Below is a small trained network, with its code and all its weights. Each question gives an input and a class and asks what happens when units are switched off, that is, made to give their printed mean instead of their output.

import numpy as np


def w(rows, s, z=0):
    codes = np.array(rows[::2]) - 128.0
    scale = np.full(codes.shape[1], s)
    scale[-1] = z or s
    return codes * scale


def f(y):
    return y / 2 * (1 + np.tanh(0.7978845608 * (y + 0.044715 * y**3)))


def log_softmax(a):
    a = a - a.max(-1, keepdims=True)
    return a - np.log(np.exp(a).sum(-1, keepdims=True))


def net(x, mask):
    res = np.array(x, float).reshape(1, 4) / 4 @ E
    y = f(res @ A[0][:, :-1].T + A[0][:, -1])
    res = res + np.where(mask, y, B[0][:, -1]) @ B[0][:, :-1]
    return log_softmax(res[-1] @ U[:, :-1].T + U[:, -1])


A, B = {}, {}
E = w([
[87,139,206,124,24,108,103,129],'x0',
[218,183,90,136,22,119,183,74],'x1',
[108,111,70,91,145,58,204,178],'x2',
[122,209,127,6,79,160,92,141],'x3',
],0.015)
A[0] = w([
[210,109,74,200,122,161,180,84,196],'N1',
[66,79,144,137,189,163,130,164,124],'N2',
[37,101,113,171,151,12,175,184,255],'N3',
[149,159,64,112,129,82,208,141,128],'N4',
[138,237,152,75,127,174,56,101,77],'N5',
[92,131,63,48,111,129,117,188,186],'N6',
[134,96,168,83,169,201,49,92,135],'N7',
],0.011,0.0046)
B[0] = w([
[209,155,93,193,130,215,89,90,236],'N1',
[42,129,192,111,153,172,57,12,208],'N2',
[94,26,143,161,133,150,98,166,250],'N3',
[202,188,65,87,170,87,169,67,208],'N4',
[84,57,173,114,91,89,148,148,226],'N5',
[106,160,130,126,121,63,217,245,220],'N6',
[119,96,75,195,147,113,145,165,208],'N7',
],0.012,0.017)
U = w([
[113,97,106,137,120,103,171,186,1],'0',
[122,198,103,66,99,98,174,132,119],'1',
[80,56,181,166,113,129,97,123,215],'2',
[157,194,174,155,47,142,91,86,110],'3',
[166,134,5,171,177,152,124,106,84],'4',
],0.015,0.0035)

Each question gives the input, the list of numbers given to net, and the class t.
The units are the neurons (one row each of A and B). Each row of codes is followed by its name. A weight is (code - 128) times the scale printed after its matrix; where a second scale follows, it is the last column's (A, B and U).
mask holds one flag per neuron, in row order. A switched-off neuron (its flag False) gives its mean, the last column of its row in B, instead of its output. The means were averaged over made-up inputs and are rounded, as every weight is.
A unit's drop is (log p(t) with every unit on - log p(t) with that unit switched off) / (log p(t) with every unit on - log p(t) with every unit switched off).
The circuit of an input: a set's keep is (log p(t) with only the set's units on - log p(t) with every unit switched off) / (log p(t) with every unit on - log p(t) with every unit switched off). Starting from all 7 units, units are removed one at a time, each time the one whose removal leaves the highest keep (on an exact tie, the one counted first), for as long as the keep stays at least 0.8.
units of the circuit, in order: the units of the circuit, biggest drop first
most important unit: the unit with the biggest drop
k most important neurons: the k neurons with the biggest drops, biggest first
drop when u is switched off: that unit's drop, to one decimal
input [3,2,5,2], class 1: units of the circuit, in order : [N4, N7]
input [3,6,-5,-8], class 4: units of the circuit, in order : [N1]
input [1,7,0,4], class 1: units of the circuit, in order : [N2, N3]
input [1,2,-8,-3], class 3: 2 most important neurons : [N3, N4]
input [-7,6,3,6], class 1: 3 most important neurons : [N6, N3, N7]
input [3,3,-8,-2], class 3: 2 most important neurons : [N3, N1]
input [-3,-2,4,-6], class 2: 2 most important neurons : [N3, N2]
input [6,-3,-1,5], class 0: 3 most important neurons : [N2, N3, N6]
input [1,5,-4,-3], class 3: 2 most important neurons : [N7, N4]
input [-6,-4,-1,3], class 2: 3 most important neurons : [N2, N4, N1]
input [8,-3,5,4], class 0: 2 most important neurons : [N6, N2]
input [-2,3,-2,6], class 1: 2 most important neurons : [N3, N7]
input [8,2,-5,-8], class 3: 2 most important neurons : [N3, N5]
input [-1,3,4,2], class 1: most important unit : N7
input [2,4,-4,-3], class 3: 2 most important neurons : [N7, N4]
input [1,-6,1,8], class 0: drop when N6 is switched off : 1.6
input [8,1,-7,2], class 2: drop when N4 is switched off : 0.0
input [-5,1,-7,6], class 2: drop when N6 is switched off : 0.4
input [1,0,5,6], class 1: drop when N7 is switched off : 0.1
input [7,6,8,-5], class 4: units of the circuit, in order : [N4]
